Below are the code and all the weights of a small trained network. Each question names an input and a class and asks about switching units off, where a switched-off unit gives its printed mean instead of its output.

import numpy as np


def w(rows, s, z=0):
    codes = np.array(rows[::2]) - 128.0
    scale = np.full(codes.shape[1], s)
    scale[-1] = z or s
    return codes * scale


def f(y):
    return y / 2 * (1 + np.tanh(0.7978845608 * (y + 0.044715 * y**3)))


def log_softmax(a):
    a = a - a.max(-1, keepdims=True)
    return a - np.log(np.exp(a).sum(-1, keepdims=True))


def net(x, mask):
    res = np.array(x, float).reshape(1, 8) / 4 @ E
    y = f(res @ A[0][:, :-1].T + A[0][:, -1])
    res = res + np.where(mask, y, B[0][:, -1]) @ B[0][:, :-1]
    return log_softmax(res[-1] @ U[:, :-1].T + U[:, -1])


A, B = {}, {}
E = w([
[133,117,119,111],'x0',
[135,128,130,129],'x1',
[124,123,125,125],'x2',
[136,136,136,132],'x3',
[124,171,2,170],'x4',
[126,125,131,130],'x5',
[135,134,127,130],'x6',
[80,229,156,67],'x7',
],0.0077)
A[0] = w([
[129,89,215,92,103],'n0',
[174,100,124,183,119],'n1',
[114,48,121,186,119],'n2',
[136,98,77,88,87],'n3',
[80,136,106,150,187],'n4',
[100,154,93,175,88],'n5',
[140,159,138,163,255],'n6',
[90,157,102,186,74],'n7',
[57,87,190,139,108],'n8',
[198,75,112,126,79],'n9',
[86,167,131,84,74],'n10',
[104,136,2,112,50],'n11',
[137,76,151,202,70],'n12',
[89,133,74,138,56],'n13',
],0.013,0.0077)
B[0] = w([
[174,180,27,206,216],'n0',
[89,195,122,76,176],'n1',
[52,199,166,93,200],'n2',
[150,157,172,134,125],'n3',
[147,70,187,101,188],'n4',
[220,165,143,151,149],'n5',
[93,2,129,92,254],'n6',
[191,198,171,138,140],'n7',
[224,170,62,132,171],'n8',
[126,184,156,101,161],'n9',
[89,219,157,119,153],'n10',
[160,141,131,148,200],'n11',
[129,214,137,85,158],'n12',
[183,217,108,164,136],'n13',
],0.0082,0.0065)
U = w([
[136,103,124,111,217],'0',
[254,175,113,181,21],'1',
[74,106,118,142,196],'2',
[113,100,129,98,166],'3',
[112,95,101,86,149],'4',
[45,205,159,77,1],'5',
[154,83,211,144,146],'6',
[130,77,146,112,110],'7',
],0.011,0.0081)

Each question gives the input, the list of numbers given to net, and the class t.
The units are the neurons (one row each of A and B). Each row of codes is followed by its name. A weight is (code - 128) times the scale printed after its matrix; where a second scale follows, it is the last column's (A, B and U).
mask holds one flag per neuron, in row order. A switched-off neuron (its flag False) gives its mean, the last column of its row in B, instead of its output. The means were averaged over made-up inputs and are rounded, as every weight is.
A unit's drop is (log p(t) with every unit on - log p(t) with that unit switched off) / (log p(t) with every unit on - log p(t) with every unit switched off).
The circuit of an input: a set's keep is (log p(t) with only the set's units on - log p(t) with every unit switched off) / (log p(t) with every unit on - log p(t) with every unit switched off). Starting from the 12 units with the biggest drops (on a tie, the unit counted first), units are removed one at a time, each time the one whose removal leaves the highest keep (on an exact tie, the one counted first), for as long as the keep stays at least 0.8.
circuit, biggest first: the units of the circuit, biggest drop first
top k neurons: the k neurons with the biggest drops, biggest first
drop when u is switched off: that unit's drop, to one decimal
input [-1,-8,3,4,-8,1,0,5], class 1: circuit, biggest first : (n0; n8)
input [-5,3,0,-4,-6,-6,-3,0], class 1: circuit, biggest first : (n0; n8)
input [2,-7,-7,7,8,3,4,8], class 1: circuit, biggest first : (n5; n11)
input [-1,7,-6,-1,7,-5,5,2], class 1: top neuron : (n5)
input [-5,0,-6,7,8,-5,6,5], class 1: top 2 neurons : (n5; n7)
input [-8,7,-5,7,5,6,6,2], class 6: drop when n13 is switched off : 0.0
input [-6,1,-7,7,-1,-1,4,-8], class 5: drop when n2 is switched off : 0.3
input [0,2,-1,4,8,2,0,6], class 1: drop when n13 is switched off : 0.3
input [2,0,4,6,-8,-2,4,4], class 1: top 2 neurons : (n0; n8)
input [7,-4,7,-2,8,7,1,8], class 1: drop when n5 is switched off : 0.3
